Here is a tiny trained network, its code and every weight. The questions are about switching its units off for an input and a class, where a switched-off unit gives its printed mean instead of its output.

import numpy as np


def w(rows, s, z=0):
    codes = np.array(rows[::2]) - 128.0
    scale = np.full(codes.shape[1], s)
    scale[-1] = z or s
    return codes * scale


def norm(h):
    return h / np.sqrt((h * h).mean(-1, keepdims=True) + 1e-5)


def f(y):
    return y / 2 * (1 + np.tanh(0.7978845608 * (y + 0.044715 * y**3)))


def log_softmax(a):
    a = a - a.max(-1, keepdims=True)
    return a - np.log(np.exp(a).sum(-1, keepdims=True))


def net(x, mask):
    res = np.array(x, float).reshape(1, 6) / 4 @ E
    u = 0
    for l in range(2):
        y = f(norm(res) @ A[l][:, :-1].T + A[l][:, -1])
        res = res + np.where(mask[u : u + 4], y, B[l][:, -1]) @ B[l][:, :-1]
        u += 4
    return log_softmax(norm(res)[-1] @ U[:, :-1].T + U[:, -1])


A, B = {}, {}
E = w([
[74,164,89,159,169,181,184,121],'x0',
[200,118,164,119,188,96,212,81],'x1',
[2,42,182,61,170,164,178,140],'x2',
[187,83,183,46,148,57,106,222],'x3',
[120,201,105,22,141,117,109,109],'x4',
[197,226,139,98,169,149,187,232],'x5',
],0.0082)
A[0] = w([
[168,33,192,102,154,132,76,189,10],'L0N0',
[69,168,141,254,149,230,222,158,61],'L0N1',
[73,96,153,64,161,146,133,122,2],'L0N2',
[187,198,131,150,122,128,109,22,184],'L0N3',
],0.0085,0.0049)
B[0] = w([
[123,175,200,105,51,72,146,72,180],'L0N0',
[95,4,57,222,139,218,74,121,253],'L0N1',
[52,124,122,140,84,125,139,156,147],'L0N2',
[93,49,63,141,116,148,194,106,236],'L0N3',
],0.011,0.0057)
A[1] = w([
[105,184,119,119,204,204,109,145,173],'L1N0',
[153,149,85,187,88,100,43,71,128],'L1N1',
[118,103,145,121,85,137,1,207,2],'L1N2',
[186,143,145,142,149,103,121,56,77],'L1N3',
],0.014,0.0024)
B[1] = w([
[198,102,74,136,66,90,113,154,185],'L1N0',
[111,36,93,148,178,230,247,108,253],'L1N1',
[70,148,53,188,105,204,121,132,221],'L1N2',
[147,87,31,213,104,166,137,177,157],'L1N3',
],0.014,0.0063)
U = w([
[50,206,170,80,58,108,89,172,3],'0',
[250,143,117,132,107,38,135,196,198],'1',
[94,58,25,216,120,216,177,126,203],'2',
[62,121,253,52,190,64,153,93,74],'3',
],0.014,0.0056)

Each question gives the input, the list of numbers given to net, and the class t.
The units are the neurons (one row each of A and B). Each row of codes is followed by its name. A weight is (code - 128) times the scale printed after its matrix; where a second scale follows, it is the last column's (A, B and U).
mask holds one flag per neuron, layer by layer. A switched-off neuron (its flag False) gives its mean, the last column of its row in B, instead of its output. The means were averaged over made-up inputs and are rounded, as every weight is.
A unit's drop is (log p(t) with every unit on - log p(t) with that unit switched off) / (log p(t) with every unit on - log p(t) with every unit switched off).
The circuit of an input: a set's keep is (log p(t) with only the set's units on - log p(t) with every unit switched off) / (log p(t) with every unit on - log p(t) with every unit switched off). Starting from all 8 units, units are removed one at a time, each time the one whose removal leaves the highest keep (on an exact tie, the one counted first), for as long as the keep stays at least 0.8.
circuit, biggest first: the units of the circuit, biggest drop first
most important unit: the unit with the biggest drop
k most important neurons of layer l: the k neurons of layer l with the biggest drops, biggest first
drop of u: that unit's drop, to one decimal
input [-4,2,4,-2,6,4], class 1: most important unit : L1N0
input [-1,-3,7,4,6,2], class 0: circuit, biggest first : (L0N1 L1N1)
input [-1,7,5,3,-8,0], class 1: circuit, biggest first : (L1N1 L0N3 L1N2)
input [7,-2,-2,8,-1,-1], class 0: circuit, biggest first : (L0N1 L1N1 L0N0)
input [-6,7,2,4,6,2], class 1: 2 most important neurons of layer 1 : (L1N3 L1N1)
input [-5,-1,2,2,0,3], class 0: 2 most important neurons of layer 0 : (L0N0 L0N3)
input [-8,-2,6,2,1,-4], class 0: 2 most important neurons of layer 1 : (L1N1 L1N2)
input [-2,5,-6,6,1,0], class 1: 2 most important neurons of layer 1 : (L1N2 L1N1)
input [-2,6,2,4,-7,0], class 1: drop of L1N3 : 0.1
input [1,-1,3,6,8,7], class 1: drop of L1N0 : 0.2
input [-8,5,7,5,6,7], class 3: drop of L1N0 : 0.2
